Look-ups in named tables: a row name and a column name give one cell, copied from the table.

moruza =
	bam	kel	lak	gam	siv	bok	sozum	dida
mam	113	135	112	124	113	121	121	113
dagen	75	69	147	125	112	157	153	109
zik	121	90	137	91	174	134	134	143
rupa	101	121	125	127	126	118	111	127
nofoto	159	143	66	124	135	80	70	170
siginar	116	90	113	141	111	101	123	90
nal	132	111	135	124	128	70	94	95
butosu	70	68	127	132	86	161	139	101
kamad	185	81	148	124	88	125	28	67
murabed	158	95	119	110	86	143	70	96
getufav	113	108	125	122	113	107	121	120
rut	118	104	109	122	130	93	116	89
kapobu	201	105	150	127	116	137	65	59

What is the sozum of rut in moruza?
116
What is the bam of kapobu in moruza?
201
What is the sozum of nofoto in moruza?
70
What is the dida of rut in moruza?
89
What is the gam of mam in moruza?
124
What is the sozum of kamad in moruza?
28

Table sudavi
,reso,nidakav,fub,zinilar,nul,kupod,zaz,penuzi
mut,-23.4,31.6,-97.3,37.6,-47.4,87.7,-35.3,-88.6
tuz,-7.5,18.0,-1.9,11.4,-7.6,16.0,3.9,-10.2
puzazin,0.9,13.3,-13.7,4.0,-3.8,22.9,5.3,-6.0
senarot,-55.4,60.8,-34.0,48.7,-58.6,59.8,-15.1,-81.0
reg,-34.0,44.0,-15.5,28.0,-34.5,39.8,-1.8,-44.3
dul,-4.3,25.3,-49.5,5.9,-17.8,53.6,-0.3,-28.7
vizolus,-56.0,60.8,-32.0,47.8,-58.6,60.0,-14.1,-80.8
fareka,-21.1,40.6,-12.1,11.5,-23.4,37.2,10.8,-23.0

vizolus, penuzi -> -80.8
vizolus, zaz -> -14.1
dul, nidakav -> 25.3
vizolus, reso -> -56.0
vizolus, fub -> -32.0
vizolus, kupod -> 60.0
puzazin, nidakav -> 13.3
reg, fub -> -15.5
senarot, reso -> -55.4
puzazin, reso -> 0.9
fareka, reso -> -21.1
reg, kupod -> 39.8
mut, zaz -> -35.3
mut, nul -> -47.4
dul, penuzi -> -28.7
puzazin, penuzi -> -6.0
Which row has the largest fub? tuz

muna =
|  | momebe | kog |
|---|---|---|
| zogo | 203 | 112 |
| vamoli | 114 | 2 |
| zirapod | 198 | 95 |
| tifafel | 114 | 2 |
| zakev | 163 | 71 |
| botu | 207 | 115 |
| vizo | 166 | 55 |
| tet | 193 | 105 |
| kotami | 205 | 114 |
| tovulo | 113 | 3 |

vamoli, momebe => 114
vizo, momebe => 166
kotami, kog => 114
kotami, momebe => 205
tet, momebe => 193
zakev, kog => 71

fuvuris
         roludir  mam  moni  ludadak  sop
dibekof      100   94   234      210   95
nuz          118  103   125      130   71
ritig         93  103    93      121  110
gamo         134  110    88      116   73
lak          139  135    88       41  110
nomesa        99   82    68      159   90
gevafe       129  118   156      144   98
vova         129  147   110       93  121
lok           88  120   188       60   98
zedo         138  130   126      169  124

What is the ludadak of nomesa in fuvuris? 159
What is the sop of nomesa in fuvuris? 90
What is the ludadak of vova in fuvuris? 93
What is the moni of gevafe in fuvuris? 156
What is the moni of dibekof in fuvuris? 234
What is the roludir of gevafe in fuvuris? 129
What is the mam of lak in fuvuris? 135
What is the moni of nomesa in fuvuris? 68
What is the mam of nomesa in fuvuris? 82
What is the roludir of nomesa in fuvuris? 99
What is the sop of gevafe in fuvuris? 98
What is the ludadak of zedo in fuvuris? 169
What is the sop of lak in fuvuris? 110
What is the mam of gamo in fuvuris? 110
What is the ludadak of nuz in fuvuris? 130
What is the ludadak of ritig in fuvuris? 121
What is the moni of gamo in fuvuris? 88
What is the moni of vova in fuvuris? 110
What is the mam of vova in fuvuris? 147

duf:
|  | mokabe | fub | bov | lugufi | bog | fiz | gel |
|---|---|---|---|---|---|---|---|
| poseni | 1 | 41 | 29 | 8 | 37 | 47 | 28 |
| bakoti | 50 | 23 | 47 | 48 | 35 | 6 | 58 |
| bimegir | 63 | 74 | 37 | 52 | 55 | 14 | 33 |
| gudozo | 43 | 28 | 43 | 37 | 14 | 41 | 49 |
| magizu | 53 | 75 | 42 | 64 | 36 | 23 | 52 |
| napagar | 78 | 72 | 39 | 57 | 25 | 29 | 41 |

fub of gudozo = 28
fiz of napagar = 29
bov of bimegir = 37
lugufi of poseni = 8
fub of bimegir = 74
bog of bakoti = 35
Which row has the largest bov? bakoti

vefe =
         fanit  zudok  vek  raru  sif  senaz  gizor  tepe  vib  tidura
dubas       10    -57  -67   -24  -66     20    -12   -25  -24      19
pavu       -56    -66  -23    -2  -37    -13    -62   -25    0      -9
sotuv       -8     56  -27   -27  -22    -36     -5   -35   15     -18
divumev    -30     32   -8   -10  -80    -61    -93   -26  -35     -16

sotuv, sif: -22
pavu, vib: 0
sotuv, vib: 15
dubas, sif: -66
pavu, senaz: -13
dubas, vek: -67
pavu, zudok: -66
divumev, tidura: -16
divumev, fanit: -30
pavu, gizor: -62
dubas, senaz: 20

liteb:
|  | logodul | susim | rebilu | kimad |
|---|---|---|---|---|
| zasob | 230 | 222 | 202 | 189 |
| zare | 41 | 59 | 74 | 84 |
| vud | 207 | 31 | 115 | 44 |
| fedode | 12 | 202 | 186 | 67 |
| feg | 252 | 88 | 91 | 214 |

zasob, rebilu => 202
zare, susim => 59
zasob, kimad => 189
feg, kimad => 214
fedode, logodul => 12
vud, susim => 31
feg, logodul => 252
fedode, rebilu => 186
vud, rebilu => 115
zasob, logodul => 230
zasob, susim => 222
zare, kimad => 84
feg, susim => 88
fedode, kimad => 67
fedode, susim => 202

sigutav:
	pogivu	ber	rukoru
falug	147	628	448
roda	61	304	512
pip	510	163	156
verebu	434	792	327
zunidaz	324	503	270
lam	132	554	674
mul	210	462	632

roda, rukoru => 512
mul, pogivu => 210
pip, rukoru => 156
lam, rukoru => 674
pip, ber => 163
falug, pogivu => 147
zunidaz, ber => 503

mebino
fields: topuga, sas
gibeso: [61, 95]
soteva: [40, 130]
genos: [93, 93]
lidegu: [72, 149]
fonizop: [144, 102]
zele: [44, 108]
nep: [41, 14]
duf: [146, 92]
vinitot: [187, 48]
rif: [73, 96]
ruk: [129, 241]
kerofeb: [51, 179]
diz: [91, 97]
gis: [145, 97]

sas of fonizop: 102
sas of zele: 108
sas of soteva: 130
topuga of fonizop: 144
topuga of gis: 145
sas of genos: 93
sas of duf: 92
topuga of vinitot: 187
sas of kerofeb: 179
topuga of zele: 44
topuga of rif: 73
topuga of nep: 41
sas of gis: 97
sas of gibeso: 95
sas of ruk: 241
sas of lidegu: 149
topuga of gibeso: 61

bimo
fields: gizofo, sufod, fup, vus, basere, zirin, bibitan, kudo, duvok
sig: [87, 253, 166, 152, 93, 61, 92, 146, 152]
pereti: [207, 102, 90, 44, 133, 159, 211, 98, 98]
lel: [174, 212, 144, 83, 74, 73, 79, 118, 204]

What is the vus of pereti in bimo?
44
What is the fup of lel in bimo?
144
What is the sufod of lel in bimo?
212
What is the duvok of pereti in bimo?
98
What is the fup of sig in bimo?
166
What is the vus of lel in bimo?
83
What is the gizofo of sig in bimo?
87
What is the basere of lel in bimo?
74
What is the zirin of sig in bimo?
61
What is the kudo of lel in bimo?
118
What is the basere of sig in bimo?
93
What is the zirin of lel in bimo?
73
What is the duvok of sig in bimo?
152
Row with the largest fup: sig

zaf
         dapi  rak  fako  puromos  vizumun  kadef  mog
morazif    80  100    86       37      105     51   19
lov         2  160    12      121       33    117  117
netu       53  115    66       84       68     86   71
mit        68  121    62       13      118     35    8
nikasam    80   78    60      158       62    153  218
gobu      118   67    78       58      132     77  110
nereru    130   48   116       76      117     83   97

vizumun of nikasam: 62
rak of nereru: 48
fako of gobu: 78
mog of lov: 117
vizumun of nereru: 117
fako of nikasam: 60
mog of netu: 71
kadef of gobu: 77
fako of nereru: 116
mog of nereru: 97
dapi of gobu: 118
dapi of netu: 53
mog of morazif: 19
dapi of nikasam: 80
kadef of mit: 35
vizumun of mit: 118
fako of lov: 12
mog of nikasam: 218
puromos of morazif: 37
puromos of lov: 121

Table zamir
|  | fasazi | kage | kiladur | peredel | modari | sokesev | gol | sorino | pof |
|---|---|---|---|---|---|---|---|---|---|
| sezap | 0.1 | 0.1 | 0.2 | 0.8 | 0.8 | 0.1 | 0.1 | 0.1 | 0.1 |
| bim | 0.8 | 0.1 | 0.8 | 0.8 | 0.8 | 0.1 | 0.8 | 0.8 | 0.1 |
| dasela | 0.1 | 0.8 | 0.8 | 0.1 | 0.2 | 0.2 | 0.8 | 0.1 | 0.2 |
| guzu | 0.8 | 0.8 | 0.8 | 0.1 | 0.2 | 0.1 | 0.8 | 0.8 | 0.8 |
| lif | 0.8 | 0.8 | 0.8 | 0.2 | 0.8 | 0.1 | 0.8 | 0.2 | 0.2 |

What is the kiladur of guzu in zamir? 0.8
What is the sokesev of sezap in zamir? 0.1
What is the pof of bim in zamir? 0.1
What is the gol of sezap in zamir? 0.1
What is the fasazi of bim in zamir? 0.8
What is the modari of guzu in zamir? 0.2
What is the pof of sezap in zamir? 0.1
What is the pof of lif in zamir? 0.2
What is the sorino of sezap in zamir? 0.1

